Below is a small trained network, with its code and all its weights. Each question gives an input and a class and asks what happens when units are switched off, that is, made to give their printed mean instead of their output.

import numpy as np


def w(rows, s, z=0):
    codes = np.array(rows[::2]) - 128.0
    scale = np.full(codes.shape[1], s)
    scale[-1] = z or s
    return codes * scale


def norm(h):
    return h / np.sqrt((h * h).mean(-1, keepdims=True) + 1e-5)


def f(y):
    return y / 2 * (1 + np.tanh(0.7978845608 * (y + 0.044715 * y**3)))


def log_softmax(a):
    a = a - a.max(-1, keepdims=True)
    return a - np.log(np.exp(a).sum(-1, keepdims=True))


def net(x, mask):
    res = np.array(x, float).reshape(1, 2) / 4 @ E
    u = 0
    for l in range(4):
        y = f(norm(res) @ A[l][:, :-1].T + A[l][:, -1])
        res = res + np.where(mask[u : u + 3], y, B[l][:, -1]) @ B[l][:, :-1]
        u += 3
    return log_softmax(norm(res)[-1] @ U[:, :-1].T + U[:, -1])


A, B = {}, {}
E = w([
[119,111,99,196,108,170,200,27,161],'x0',
[147,254,177,148,186,44,144,219,175],'x1',
],0.0057)
A[0] = w([
[228,246,168,233,211,62,123,171,242,254],'0.n1',
[132,192,127,218,211,27,157,161,217,119],'0.n2',
[9,113,76,253,119,121,182,87,157,47],'0.n3',
],0.0063,0.0046)
B[0] = w([
[83,207,198,28,172,2,203,229,154,254],'0.n1',
[120,243,252,41,137,19,103,141,108,205],'0.n2',
[162,104,98,121,80,62,196,110,112,159],'0.n3',
],0.008,0.014)
A[1] = w([
[155,162,172,109,245,30,45,253,92,252],'1.n1',
[224,80,123,83,99,103,213,83,92,17],'1.n2',
[48,89,129,54,51,231,173,130,90,52],'1.n3',
],0.0051,0.004)
B[1] = w([
[123,215,222,10,116,2,205,187,150,246],'1.n1',
[113,108,49,208,122,201,80,70,156,137],'1.n2',
[161,124,130,189,231,172,96,144,118,150],'1.n3',
],0.009,0.012)
A[2] = w([
[138,90,80,139,48,119,148,77,132,71],'2.n1',
[32,249,198,72,233,13,203,104,190,238],'2.n2',
[43,129,254,54,156,14,75,254,133,252],'2.n3',
],0.0061,0.0043)
B[2] = w([
[139,63,5,254,134,100,90,25,138,136],'2.n1',
[155,253,215,67,24,75,180,226,133,250],'2.n2',
[91,190,146,40,9,122,227,201,170,252],'2.n3',
],0.0074,0.019)
A[3] = w([
[109,163,106,158,172,152,212,10,209,126],'3.n1',
[101,74,212,25,139,162,67,199,15,148],'3.n2',
[72,136,42,112,127,124,253,65,179,2],'3.n3',
],0.007,0.0034)
B[3] = w([
[116,191,171,92,54,46,157,171,246,174],'3.n1',
[160,190,172,92,98,1,188,117,97,253],'3.n2',
[170,120,210,64,91,83,153,96,109,146],'3.n3',
],0.0092,0.0048)
U = w([
[65,159,169,37,99,186,67,205,160,9],'0',
[161,213,210,35,45,40,205,246,170,253],'1',
[181,47,61,213,31,123,169,30,201,152],'2',
[128,48,60,192,169,216,71,127,174,32],'3',
[59,164,151,91,61,251,47,229,132,2],'4',
[182,74,178,101,204,170,55,169,1,45],'5',
],0.0083,0.0048)

Each question gives the input, the list of numbers given to net, and the class t.
The units are the neurons (one row each of A and B). Each row of codes is followed by its name. A weight is (code - 128) times the scale printed after its matrix; where a second scale follows, it is the last column's (A, B and U).
mask holds one flag per neuron, layer by layer. A switched-off neuron (its flag False) gives its mean, the last column of its row in B, instead of its output. The means were averaged over made-up inputs and are rounded, as every weight is.
A unit's drop is (log p(t) with every unit on - log p(t) with that unit switched off) / (log p(t) with every unit on - log p(t) with every unit switched off).
unit that matters most: the unit with the biggest drop
k most important neurons: the k neurons with the biggest drops, biggest first
drop when u is switched off: that unit's drop, to one decimal
input [-2,-8], class 5: 3 most important neurons : (0.n1; 1.n1; 0.n2)
input [4,-4], class 2: unit that matters most : 0.n1
input [1,-1], class 2: 4 most important neurons : (0.n1; 0.n2; 1.n1; 2.n3)
input [6,-8], class 2: 2 most important neurons : (0.n1; 1.n1)
input [3,-4], class 2: 3 most important neurons : (0.n1; 1.n1; 2.n3)
input [1,0], class 2: 2 most important neurons : (0.n1; 0.n2)
input [3,-5], class 2: 4 most important neurons : (0.n1; 1.n1; 2.n3; 2.n2)
input [0,-4], class 3: drop when 2.n3 is switched off : 0.7
input [-2,-6], class 5: drop when 0.n3 is switched off : 0.3
input [1,-8], class 3: drop when 0.n2 is switched off : 0.1
input [5,-4], class 2: drop when 2.n3 is switched off : 0.1
